Here are made-up elements, facts about them, and rows of numbers that follow some of those facts. Name the element behind each unnamed row.

There are 4 kinds of fact about the elements: φ, δ, Ξ, λ.
mivofel: φ kluzuske; Ξ bilufus
febra: φ tregar
trostik: φ zostes
pogaflel: φ kluzuske; Ξ zisel
fonapas: Ξ pasol; λ klopir,nuru,rifeklu,roflas
droflil: δ viplol; Ξ trikel; λ mibo,toskis,flazir,sketurum
klemabom: φ sketurum; Ξ zastuk; λ tregar,zarim,bobono,noklin,pefik
dugrir: φ broki; λ tilum,samala,grupe,kelek,bruta,dagren
nekas: φ zastuk
dilil: φ droflil; Ξ skuflan
satram: φ dekel; Ξ flagron
floflubrin: φ brudrus
gilos: φ bravonur; δ sepom,roflas; Ξ grumuzes
klona: φ steton; Ξ kelek
fabru: φ zastuk
kelek: φ bravonur; Ξ broki
klatum: φ steton; Ξ grizazan
seplem: φ dekel; λ trota,klavol,pogas,fibrik,kelek,zilar
flekladron: φ broki; Ξ tubruta
flazir: φ lomom; δ dibam; Ξ dreba
tomobak: φ dekel; λ tilum,talepa
klazir: φ stemasti; Ξ broplun
laflo: φ sketurum; Ξ klozak
skasi: φ lomom; δ studel,fabru; Ξ fluman
flagron: φ droflil; Ξ rusa
samala: δ plonin; Ξ dilil
simok: φ zisel; δ storan
gavem: φ lomom; δ bamam
nitus: φ pugrar
flofi: φ zisel; Ξ fonapas; λ kevor,paklefi,brutis
pubre: φ floze; δ stupu,guklen; Ξ zarim
fekur: φ zisel
stoflor: φ pugrar
trikel: φ stemasti; λ flemi,dagren,sostol
brinel: φ bravonur; Ξ gilos; λ postuk,klerum,dava,fludra,gustun,matra
doba: φ klaplos
postuk: φ pugrar
klaplos: Ξ suna
guklen: φ bamam; λ dilil,mufan,klona,viden,gavem
roflas: φ droflil; Ξ baza
tatrak: φ bravonur; λ klatum,kevor,fludra,klufus,skasi,sostol
zostes: δ grizazan; Ξ tuvazom
stemasti: λ klaplos,samala,klosko,grivi
zarim: φ lomom; Ξ pefik
noklin: φ sketurum; δ fonapas,flofi,brutis,bamam; Ξ fofom
nuru: φ floze; δ gupluve,kluzuske
dekel: Ξ mibo; λ viplol,klopir,rifeklu,fluman
klopir: φ zostes; Ξ kluflek
sostol: φ bravonur; δ fekla,talin; Ξ dagren
zastuk: Ξ studel; λ dava,grizazan,grivi
dreba: φ bamam; Ξ noklin
pugrar: Ξ zostes
bezor: φ lomom; δ roflas
fofom: φ tregar; Ξ klaplos
bobono: φ klaplos; Ξ steton
sepom: φ stemasti
baza: φ tregar; Ξ ruklor
briran: φ bravonur; δ fonapas; Ξ drefo
matra: φ steton; δ vuronam,fonapas
bilufus: φ samala; Ξ gavem
dava: φ brudrus; δ broplun
toskis: φ kluzuske; δ buvol
trofle: φ droflil; λ trota,buvol,dulek,sostol
viden: φ pugrar
grogal: φ floze
klavol: φ gustun
tuvazom: φ klerum; δ klaplos,nitus; Ξ pogas; λ klaplos,kevor,roflas,pefik,floze
mibo: φ broki; Ξ fekla
puskudrem: φ zostes; Ξ viden; λ klozak,grigrok,fimo,mivofel,birom
bastol: φ pugrar; Ξ droflil
stupu: φ kluzuske; Ξ drevos
plonin: φ zastuk; Ξ klazir; λ tugastis
skigim: φ klaplos
kluflek: φ fonapas; δ grabrim,grogal; Ξ flemi; λ klazir,zisel,bilufus,pobrel
grizazan: φ zastuk
grupe: φ bravonur; δ flekladron; Ξ mivofel
drefo: φ zastuk; Ξ bastol; λ tebribek
reklal: φ zisel; δ tomobak; λ zisel,viden,fluman
storan: φ gustun; Ξ tebribek
broki: Ξ puskudrem
suna: φ bravonur
dibam: φ gustun; Ξ brutis; λ fekla,floflubrin,broki,fimo
gustun: Ξ flekladron
radro: φ steton
bruta: φ floze
maklek: φ mufan; Ξ gupluve
trigem: φ steton; Ξ tugastis
kluzuske: λ dilil,klufus,stupu,fabru
ledroke: φ sketurum
troklifon: φ zisel; Ξ skasi
klosko: φ lomom; δ kevor,zastuk,klona; Ξ bobono
rifeklu: φ dekel
bravonur: δ vuronam,kevor; Ξ fiflabrin; λ flekladron,storan,rusa,maklek,nitus
flinetri: φ kluzuske; Ξ trigem
zilar: φ zastuk; Ξ talepa
fimo: φ pugrar; Ξ klufus
klufus: φ sketurum; Ξ troklifon
pogas: φ brudrus; δ fekla,bilufus; Ξ zilar
bamam: Ξ stemasti
fibrik: φ dekel
flemi: φ tregar; δ seplem,fekla,bilufus; Ξ rifo
trovam: φ sketurum
klinos: φ samala; Ξ brudrus
nomor: φ sketurum; Ξ pluklor
skobrum: φ stemasti
pobrel: φ bamam; δ skogre,guklen
ledol: φ droflil; Ξ skastus; λ doba,sketurum,gilos,nomor,pobrel
kidita: φ tregar; Ξ nuru
tubruta: φ gustun; λ grigrok,kladrimom,zisel,stiskos,flagron
dulek: φ mufan; δ fiflabrin,flaso,klona,brutis
rogik: φ sketurum
zisel: Ξ birom
viplol: φ tregar
tugastis: φ droflil
pasol: φ lomom; δ vuronam,pedu,drofam
skastus: φ paklefi
skubrin: φ brudrus; Ξ zusok
birom: φ brudrus; δ drevos; Ξ ledol
tebribek: φ zisel; Ξ talin
pedu: φ sketurum
brudrus: Ξ mufan
fluman: φ bamam; δ skobrum; Ξ flazir
steton: δ trigem,grogal; λ klavol,zostes,mivofel,gilos,rifeklu,skuflan,floze
studel: φ zisel; Ξ kidita
grabrim: φ floze
droklo: φ dekel; δ doba,tomobak,puskudrem; λ pogas,zostes,paklefi,sostol
grigrok: φ tregar
doste: φ bamam; Ξ griskik
dagren: φ pugrar; Ξ storan
kevor: φ zisel
tegril: φ fonapas; λ fiflabrin,klaplos,tregar,mivofel
stodris: φ steton; Ξ lomom; λ viplol,sketurum
mufan: δ drefo; Ξ dekel
tonu: φ dekel; Ξ bravonur; λ tregar,fekur,nuru,dagren
fludra: φ sketurum
rusa: φ bravonur; Ξ pogaflel
grumuzes: φ pugrar; δ trovam,skubrin; Ξ dibam
pefik: φ zisel; δ maklek; Ξ trota
drofam: φ bamam
skuplu: φ dekel; δ storan
skuflan: φ stemasti
talin: φ broki; Ξ rogik
tilum: φ tregar; Ξ stiskos
trota: φ samala
buvol: φ sketurum; Ξ trofle
stiskos: φ paklefi
fekla: φ bamam; Ξ febra
breplo: φ bravonur; δ talin,rusa,sketurum; λ tilum,buvol,flinetri,grabrim
drevos: φ stemasti; Ξ tregar; λ grupe,broki,bobono,grizazan,roflas
brutis: φ gustun; Ξ gustun
klozak: φ tregar; δ kluzuske
kladrimom: φ pugrar; Ξ grogal
fiflabrin: φ zastuk
lomom: δ fabru; Ξ grupe; λ broki,zarim,trigem,fabru,gustun
tregar: Ξ samala
flaso: φ tregar; Ξ klosko; λ troklifon,viplol,grupe,klopir,bastol,bamam
grivi: φ floze; Ξ bruta
zusok: φ kluzuske; λ dulek,sostol
kleplam: φ gustun; Ξ fimo
rifo: φ paklefi; δ dekel,zilar; Ξ pubre
pluklor: φ stemasti; Ξ tomobak; λ studel,brutis
ruklor: φ brudrus; δ broki,rifeklu; Ξ grabrim; λ febra,fekla,stupu
donek: φ zisel; δ vuronam,klona; λ dava,talepa,klosko,rogik
skogre: φ paklefi
griskik: φ klaplos; δ seplem; Ξ briran
gupluve: φ floze; Ξ fibrik
vuronam: φ stemasti
broplun: φ droflil; Ξ laflo
talepa: φ stemasti; δ troklifon,drefo,bastol

Known rows:
pedu: [  8   1   5  -7  -9 -34 -30  16 -17 -15 -19   6  -9 -45 -15   5   3 -12
 -23  31   7  21 -12 -12   2   6   8  17  45   5 -34 -19   6  -7 -41]
skasi: [ -8  -1   1   6   5   5  11   8  -3 -12  19   1  -4  -1   1  -6  23 -15
  12  -1  15 -12   4 -11  -4  12 -30  11   1  -9  33  -5  -2  10  -8]
dekel: [ 11   2 -13  23  -2  36  -3   8   6  12  15  18   2  31   6   3 -12  22
   4 -13   0  22  26  30  -8  -8   0 -11  -3  14 -24  -4  -3 -53  12]
viplol: [  6   1  15 -19  18  10   4  -6  -2  11  13  -8 -35 -13  11  -2  28  -8
 -15 -14 -16  -3  -8  -1  24 -17   7  -6 -21 -12 -16  13 -10  18 -19]
plonin: [ -8  -4  -7  21  -9  -4  -9   1   7   4 -12   1   3  -6   5   0   0   6
  -2   7  -7   0   5   1  -2   6 -20  -2  11  -2  -8  10   3   8  15]
nomor: [  5   9  18 -14 -22  -8 -15   8 -19 -22   3   0 -33 -44  -4  -1   1   3
 -17  32   5  18  14   5  -6  -7   1  25  49   9  10 -19   0 -12  -8]
birom: [-17   9  -4 -18 -11 -10   5  -6  -4   2   8   9 -19   8   5  -2   9   4
   1 -13  -1  -7  13   2   8  -5 -25  11 -10  17   5  -1  -4  -3  22]
mibo: [ -3   3   5  -4 -11   4  -8  -4   2  -6  -2   3 -18  -4   3  -3   5   9
  -5   1 -10  -5  12   9  -5  -8  -4   9  -1   3  16   3  -3   5   0]
klerum: [ 19   7 -24   4  16  14 -10  -7   8  14  20  22  32  24  -6   1  -3   2
   7 -16  22  21  -3  15  -3  -7  24   3  -7  -1 -28 -16   3 -28 -45]
ruklor: [ -8  -4   7  11  -8   3  11   4  -2   1   0   0  -1  13  -1  -1  -8   5
   3   4  -5  -1   6  -1   4  12 -29  -9   5   1   9   5   0 -24  22]
tebribek: [-14  -4  -2  10  -3   1  -1  -9   9   5  -7   4  -2  -9   6  -4   9  -2
  -5   3 -13 -11  -2   5   5   3 -19   5  -1  -8  14  11  -2  23   0]
fiflabrin: [  2  -2   2 -15  12  -2   1  10  -3  -6 -11  -8   2  -4  -1   6  -5 -15
  -6  -7   4  -8  -6  -7   5  -9  29  -3 -13   3   2  -4  -3   3 -16]
guklen: [ 13  -1  10  11   2 -10  -3  10  -2   9 -10 -14 -10   5   2   5  -7  14
  -3  -6  -5   8   1 -14   5   4 -12 -21  -3   1 -56  14   1  -6  11]
dilil: [-6  4 -1 -7 -5  4  2 -6  2 -4  3  1 -8 -6  5 -3  3 -3  1  1 -1 -7  4  4
 -3 -6  1  8  0 -1 28  0 -1 14  6]
tugastis: [  9   2   1  -3   1 -21 -20  -9   6   3  -9   0   3   0  -5   0  10  -1
  -4  -1  -2   0 -11 -13   5   1  -2   5  -5  -5 -27   5   1  19 -23]
skigim: [  7   0   2   1  -1 -20 -10  -5   4   1  -9  -1   6   1  -6   1   6   1
  -4   0  -5   5  -8 -12   5   4  -5  -2  -2  -3 -24   8   2  12 -14]
zostes: [  6   6 -18   0   4  37  -2  -6   7   4  28  28  16  28   0  -3  -3   6
   7 -11  12  14  16  28 -11 -14  15  14  -5   7  17 -19  -2 -37 -23]

Rows to name:
No name comes twice in this set of rows, the named rows included.
[ 34  12   3  -5   2  -7 -23  -1 -11 -15  27  22 -18 -31 -18   3  17  13
  -8   7   6  45   6  20 -11 -20  52  30  30  20 -32 -35  -2 -18 -47] -> sketurum
[-19 -12  -5  18   8  17  13  15  -1   5 -13   1   1  -3  12   4 -12 -10
  -6  -6  -6 -12   0   1   9   8 -11 -19   0  -1  17   8  -2 -16  24] -> flofi
[ -7  -5  -7   2  -2  10  -9  10   5 -10 -16   9  -7 -14   6   4   6  -8
 -11  -5  -7 -13   7   8  -7 -10  26   7  -6   6  17   1  -6   9 -11] -> klona
[-27 -14  19   2  21  29  15 -16   4   1  34 -13 -12 -25   0  -6   4  -9
   1  -4 -36  -3 -13  26  19   5  -4 -16   4 -12  99  -6  -2   9   6] -> flemi
[-13  -2  -6   5   2   8  10  -7   4   5  -4  -3  -5  -9  14  -3   6  -5
  -1  -2  -4 -10  -1   7   7   1 -10  -2  -3  -9  14   9  -1  21  15] -> studel
[ -6   1  10   1 -15  -6   8  19 -28 -11   2 -11 -18 -34  -3   2 -22  -3
  -9  34  13  26   5   0   1  14 -22  -1  61  11  -8 -19   6 -37  24] -> klemabom
[-12  -1  12  -8  -7  -6  -5  28 -24 -37  15  12 -18 -37 -12  -2  24 -27
  -9  32  22   6   2 -14  -8  10 -22  31  42   3  35 -33  -3 -21 -37] -> noklin
[ -5   4   7  -1 -20 -22 -19   5 -15 -13  -5   6 -15 -47  -7  -1   9  -1
 -15  39   7  22   0   1  -4   7 -17  21  56   3  -4 -17   6  -6 -13] -> laflo
[ 10   8 -27   8  10  38   4  -1   8   5  30  23  10   9   6  -3   8   1
  10 -20  25  13  15  20 -13 -12  27  11  -5   1   9 -20  -3 -15 -25] -> klaplos
[ -4   7   7 -11  -9  -7  -3  14 -22 -24  12   0 -24 -49  -1  -3   9 -15
  -3  31  25  16   1  -8  -7   6  -9  28  52  -3  19 -28   5   2 -21] -> klufus
[ 11 -14  25  -9   2  -7  -4   5  -5  12  -2  -9 -18  12  -2   1  13   4
  -2   6 -12   7   6 -16  11  -2 -35 -21 -22   2 -14  28 -15  -6  26] -> reklal
[ 25   2 -20  22  12  17  -8   5   5  18  11  11  20  32  -1   5 -14  16
   5 -19   9  29   7  10  -3  -3  14 -17  -5   6 -56  -4   0 -41 -18] -> kluzuske

Now the same elements, written a new way:
Known rows:
vuronam: [ -5  16  -9   6  16  -4   6 -19   0   0   3 -26  -4  -3  -5  11   5   3
 -35 -20 -25  14   2 -31   0  -9  17]
floze: [ 11 -34  14   3   3 -37   0 -39  -3 -35  41   8  31  -9  -2  17 -33  14
  -9 -11 -32 -21 -18 -46  50   2   5]
steton: [ -7 -35  -3  -3  32 -46 -34 -28  13 -35  47  21   8 -11 -10   5 -57  22
  13  13 -27 -15  -9 -38  30 -22  -4]
grabrim: [  4   3 -12   9   5  -7  11   7  11  -7   6 -10 -27  -5 -15  14   9   2
 -26 -17 -31   4  -7 -29   1  23   1]
rifeklu: [  4  -4  -2  19  10 -11   6  -1 -33   7 -22  -3  24   7  -6  17  11   2
 -32  -4  24  -5 -11  -7   1   7 -13]
stodris: [-12   3  -4  -2   8 -12 -18   5 -16  12  -2   0   9  11 -10  -2  -1   3
   0  14  27  -1   3  30  -6 -18 -20]
zostes: [  8 -23  25 -22 -17 -29   4 -35  10 -29  44  18  11  -2  -5   8 -35   6
  12   1 -37 -18 -10 -16  58   0   3]
viden: [  0  -2   7  12   3   8   8  -3 -15 -22 -27 -23  14 -18  16   5  26  -7
  -5  -2  20  10  11 -22 -20  -2   0]
flofi: [ -4  11 -18 -14   8   9  -9   2  15   4   9  -2 -35  -7 -40  -3   4   7
 -12   3 -34  19   4   1   1 -21   0]
febra: [ -7   3  -1  18   2  -6  -2  25 -18   9 -27   1  12  13 -10   1  10  16
 -39  -7  14  -3  -1 -12  -3  -8  -6]
rogik: [ 17   0 -24  18  26  15   9 -16 -14  58  10   9  21   6  33  18 -37 -53
  27  -6  16 -33 -39   5 -20  90   6]
doste: [ -2  11   8  -6 -10  19   3   7   9  -8  -8  -2 -12  -5  20 -12  23  -3
  27   8   8   8  18  16 -11 -10  10]
trota: [ 12  -9   6  17   6  21  12  12  -6 -10 -19  11   4 -16   7   0  18 -12
  -1  -5   1  -5   2 -29 -14   8   7]
baza: [ -6  11  11  -4 -17  20   2  17  11 -11 -18  -5 -18  -4  11 -16  33   2
   9   8   4  15  24  17 -16 -21   3]
mufan: [ -1 -23  32  -2 -12 -30  -6 -23 -11 -10  36  31  46  20  25  -3 -34  16
  13   4   4 -32   0  10  54 -17   3]
fluman: [-12 -16 -11 -22 -44 -16   9 -56   0 -13  -5 -42  11  -2 -23   4  -6 -15
  -5  -8   8  29  -1   3  -8  12 -24]
flemi: [  1   8   9 -42 -16  16  32  23  27 -18   7  15  -9  -6 -44 -11   7   8
 -39  -7 -16  11  -8   5 -15  15  -4]

Which element is each row?
No name comes twice in this set of rows, the named rows included.
[  2 -31  -4  11  27 -37 -29 -16  16 -28  48  24  -4  -8 -13   8 -48  29
   8  -1 -41 -22 -12 -33  31 -20   8] -> stemasti
[ -8 -23  22  -3  12 -17 -30 -26   5 -37  36  22  26 -14  33  -9 -29  12
  53  23   6 -16  23   5  21 -44   6] -> droflil

The same elements again, as new rows of numbers:
Named rows:
roflas: [-17   8 -27  17   9 -22  44  -1 -41  -8  20  -4   2   8]
klosko: [-20  20 -34  19   9 -17  38  -4 -29 -14  25 -15   5  -6]
lomom: [-18  13  15  11  10  -2  15  -6 -29  -4   5  12  46   8]
flaso: [-25  12 -17  10  20 -27  27  -1 -41   7  14   8  -2  -6]
stodris: [-18  10 -15  13  19 -28  27  -7 -41   6  13  10   0  -5]
drevos: [-21  10 -17  10  18 -26  26  -9 -43   7  13   8  -1  -6]
zostes: [-18  14   5  15   4   5  33  -3 -23 -18  10   2  45  20]
ledroke: [ 25  -9  -5  49  14 -40  40 -16 -23  -7  16   6   6  -1]
fabru: [-16   2 -20  26  11 -27  48  14 -34  -3  26 -11   4  11]
droklo: [-18   8 -13  28  16 -33  26   7 -37   9  26 -14  11  -8]
grogal: [-17   2 -13  25  16 -34  40  13 -35   3  24  -5   4   3]
stoflor: [-20   5 -13  23  18 -34  39  14 -33   4  23  -3   0   2]
pedu: [ 26  -8  -6  49  15 -38  39 -16 -19  -8  16   7   5  -3]
seplem: [-25  11  -5  26  24 -38  31   4 -35  15  15  -1  -3  -1]
dugrir: [-17   4  -8  23  21 -34  30   8 -34  12  18   3   3  -2]
skobrum: [-20   5 -14  23  17 -34  39  13 -35   4  24  -4   1   2]
breplo: [-28  14 -13  26  19 -35  25   9 -37  12  25 -17   6  -8]

Rows to name:
No name comes twice in this set of rows, the named rows included.
[-19   5  27  18  20 -12  24  17 -20   8   6  21  39  15] -> stemasti
[-17   8   9  11   9   4  38   1 -23 -14   4  18  37  25] -> broki
[-16   4 -19  29   7 -33  34  12 -40  -1  32 -22  14  -1] -> skuplu
[-20  16 -19  20  24 -25  36  18 -13   0  27   1  -4 -16] -> vuronam
[-19   6  11   6   8   4  39  -2 -21 -11   5  14  35  24] -> gustun
[-16  14  18  10  21   0  19   5 -11  -2   2  32  37   3] -> fonapas
[-26  20 -20  19  12 -27  31 -16 -39  -4  19 -15   2  -4] -> griskik
[-26  12 -28   9  11 -23  45  -1 -40  -8  21  -4  -4   5] -> tebribek
[-20   4  -9  21  22 -34  30  11 -34  14  20   1   2  -4] -> trikel
[ 31 -11  24  51   8 -12  43 -13  -5 -19   2  20  43  25] -> sketurum
[-19  14 -19  16  14 -24  21 -14 -41   2  17  -6   8 -10] -> tuvazom
[-15  11 -26  14   9 -23  43  -3 -35  -5  19  -3   2  13] -> klopir

